Below is a small trained network, with its code and all its weights. Each question gives an input and a class and asks what happens when units are switched off, that is, made to give their printed mean instead of their output.

import numpy as np


def w(rows, s, z=0):
    codes = np.array(rows[::2]) - 128.0
    scale = np.full(codes.shape[1], s)
    scale[-1] = z or s
    return codes * scale


def f(y):
    return np.maximum(y, 0)


def log_softmax(a):
    a = a - a.max(-1, keepdims=True)
    return a - np.log(np.exp(a).sum(-1, keepdims=True))


def net(x, mask):
    res = np.array(x, float).reshape(1, 6) / 4 @ E
    y = f(res @ A[0][:, :-1].T + A[0][:, -1])
    res = res + np.where(mask, y, B[0][:, -1]) @ B[0][:, :-1]
    return log_softmax(res[-1] @ U[:, :-1].T + U[:, -1])


A, B = {}, {}
E = w([
[187,160,38,88],'x0',
[116,130,107,240],'x1',
[253,29,150,148],'x2',
[169,212,81,84],'x3',
[103,125,49,186],'x4',
[104,203,200,206],'x5',
],0.0053)
A[0] = w([
[174,133,94,118,253],'n1',
[111,61,165,156,34],'n2',
[165,48,174,126,134],'n3',
[93,218,163,138,97],'n4',
[146,120,149,136,138],'n5',
[105,129,66,123,218],'n6',
[146,151,175,136,151],'n7',
[90,115,160,175,200],'n8',
[107,189,83,89,186],'n9',
[102,139,94,124,57],'n10',
[121,165,106,113,184],'n11',
[49,202,154,121,123],'n12',
[94,117,58,121,84],'n13',
[133,145,100,161,90],'n14',
[196,215,146,210,54],'n15',
[125,157,98,107,125],'n16',
[158,132,105,119,221],'n17',
[137,164,165,6,38],'n18',
[97,119,138,181,214],'n19',
[93,170,169,102,75],'n20',
],0.015,0.0043)
B[0] = w([
[62,65,97,85,239],'n1',
[120,193,181,171,172],'n2',
[163,71,227,143,224],'n3',
[130,189,140,216,226],'n4',
[115,110,149,113,157],'n5',
[48,98,84,125,221],'n6',
[72,97,109,91,176],'n7',
[48,94,190,152,216],'n8',
[80,220,145,85,255],'n9',
[107,152,137,147,151],'n10',
[104,180,144,121,204],'n11',
[123,200,110,222,252],'n12',
[65,106,75,152,177],'n13',
[135,89,126,129,157],'n14',
[149,3,96,208,201],'n15',
[90,158,152,105,183],'n16',
[90,88,108,96,208],'n17',
[227,167,175,29,243],'n18',
[58,146,182,145,215],'n19',
[132,167,69,124,183],'n20',
],0.028,0.0067)
U = w([
[86,154,195,214,104],'0',
[122,1,86,118,108],'1',
[52,164,103,82,254],'2',
[163,221,128,123,114],'3',
[149,94,218,28,154],'4',
[202,162,77,106,3],'5',
],0.0061,0.0032)

Each question gives the input, the list of numbers given to net, and the class t.
The units are the neurons (one row each of A and B). Each row of codes is followed by its name. A weight is (code - 128) times the scale printed after its matrix; where a second scale follows, it is the last column's (A, B and U).
mask holds one flag per neuron, in row order. A switched-off neuron (its flag False) gives its mean, the last column of its row in B, instead of its output. The means were averaged over made-up inputs and are rounded, as every weight is.
A unit's drop is (log p(t) with every unit on - log p(t) with that unit switched off) / (log p(t) with every unit on - log p(t) with every unit switched off).
The circuit of an input: a set's keep is (log p(t) with only the set's units on - log p(t) with every unit switched off) / (log p(t) with every unit on - log p(t) with every unit switched off). Starting from the 12 units with the biggest drops (on a tie, the unit counted first), units are removed one at a time, each time the one whose removal leaves the highest keep (on an exact tie, the one counted first), for as long as the keep stays at least 0.8.
circuit, biggest first: the units of the circuit, biggest drop first
top k neurons: the k neurons with the biggest drops, biggest first
drop of u: that unit's drop, to one decimal
input [-3,4,1,-1,-8,-6], class 4: circuit, biggest first => [n12 n3]
input [3,-4,-3,5,-1,8], class 3: top 2 neurons => [n18 n8]
input [8,8,1,7,-3,5], class 1: circuit, biggest first => [n15]
input [0,-5,-6,-6,-4,-5], class 3: top 2 neurons => [n1 n18]
input [-4,-5,-8,-6,-7,1], class 3: circuit, biggest first => [n18 n20 n1]
input [4,-3,5,-3,-2,-1], class 4: circuit, biggest first => [n3 n12]
input [6,-4,-1,-3,-1,4], class 3: circuit, biggest first => [n8 n19]
input [3,-6,4,8,0,-6], class 4: top 2 neurons => [n18 n12]
input [-5,-5,-4,7,-7,8], class 3: top 2 neurons => [n18 n20]
input [-2,-3,6,3,3,-2], class 1: top 2 neurons => [n18 n9]
input [5,-1,-2,7,-5,8], class 3: top 2 neurons => [n18 n8]
input [-5,2,7,4,-5,-3], class 4: top 2 neurons => [n3 n15]
input [2,-2,0,-2,0,-1], class 4: top 2 neurons => [n12 n15]
input [8,-6,6,0,6,-5], class 1: top neuron => [n1]
input [7,3,2,8,1,3], class 1: drop of n15 => 1.0
input [8,-1,-1,-8,-1,-6], class 1: drop of n12 => 0.1
input [1,1,-7,1,-6,-3], class 3: drop of n18 => 0.1
